m =
[[-0.59, -0.17, 0.85, -0.92, -0.31, 3.51],
 [0.78, -0.02, -1.89, 0.85, -0.48, -5.40],
 [0.81, -0.05, -1.68, 1.00, -0.45, -5.56],
 [-0.65, -0.32, 1.56, -0.77, -0.35, 3.95],
 [-0.51, -0.24, 1.24, -0.60, -0.25, 3.13],
 [0.91, -0.32, -0.08, 1.85, -0.25, -5.81],
 [0.02, 0.44, -4.68, -1.89, -1.16, -1.53],
 [0.71, 0.01, -2.33, 0.52, -0.66, -5.17],
 [0.62, -0.02, -2.86, 0.09, -1.02, -4.92],
 [0.39, -0.03, -3.75, -0.77, -1.58, -4.04],
 [-0.56, -0.50, 2.06, -0.37, -0.46, 3.33],
 [-0.66, -0.20, 0.84, -1.06, -0.41, 3.85],
 [0.80, -0.13, -1.41, 1.09, -0.49, -5.50],
 [0.91, -0.29, -0.25, 1.78, -0.25, -5.84],
 [0.77, -0.07, -1.85, 0.83, -0.59, -5.41],
 [0.05, 0.24, -4.59, -1.84, -1.55, -1.95]]
m[0, 0]	-0.59
m[12, 2]	-1.41
m[2, 1]	-0.05
m[9, 3]	-0.77
m[11, 5]	3.85
m[9, 1]	-0.03
m[6, 5]	-1.53
m[8, 5]	-4.92
m[:, 1]	[-0.17, -0.02, -0.05, -0.32, -0.24, -0.32, 0.44, 0.01, -0.02, -0.03, -0.50, -0.20, -0.13, -0.29, -0.07, 0.24]
m[3, 2]	1.56
m[3, 0]	-0.65
m[8, 3]	0.09
m[11, 3]	-1.06
m[4]	[-0.51, -0.24, 1.24, -0.60, -0.25, 3.13]
m[:, 3]	[-0.92, 0.85, 1.00, -0.77, -0.60, 1.85, -1.89, 0.52, 0.09, -0.77, -0.37, -1.06, 1.09, 1.78, 0.83, -1.84]
m[0, 1]	-0.17
m[7, 1]	0.01
m[10, 2]	2.06
m[13, 5]	-5.84
m[4, 2]	1.24
m[4, 0]	-0.51
m[1]	[0.78, -0.02, -1.89, 0.85, -0.48, -5.40]
m[9, 5]	-4.04
m[:, 2]	[0.85, -1.89, -1.68, 1.56, 1.24, -0.08, -4.68, -2.33, -2.86, -3.75, 2.06, 0.84, -1.41, -0.25, -1.85, -4.59]
m[:, 5]	[3.51, -5.40, -5.56, 3.95, 3.13, -5.81, -1.53, -5.17, -4.92, -4.04, 3.33, 3.85, -5.50, -5.84, -5.41, -1.95]
m[:, 0]	[-0.59, 0.78, 0.81, -0.65, -0.51, 0.91, 0.02, 0.71, 0.62, 0.39, -0.56, -0.66, 0.80, 0.91, 0.77, 0.05]
m[0, 3]	-0.92
m[3, 3]	-0.77
m[7, 0]	0.71
m[13, 4]	-0.25
m[9, 4]	-1.58
m[12, 0]	0.80
m[6, 1]	0.44
m[9]	[0.39, -0.03, -3.75, -0.77, -1.58, -4.04]
m[6, 3]	-1.89
m[7, 5]	-5.17
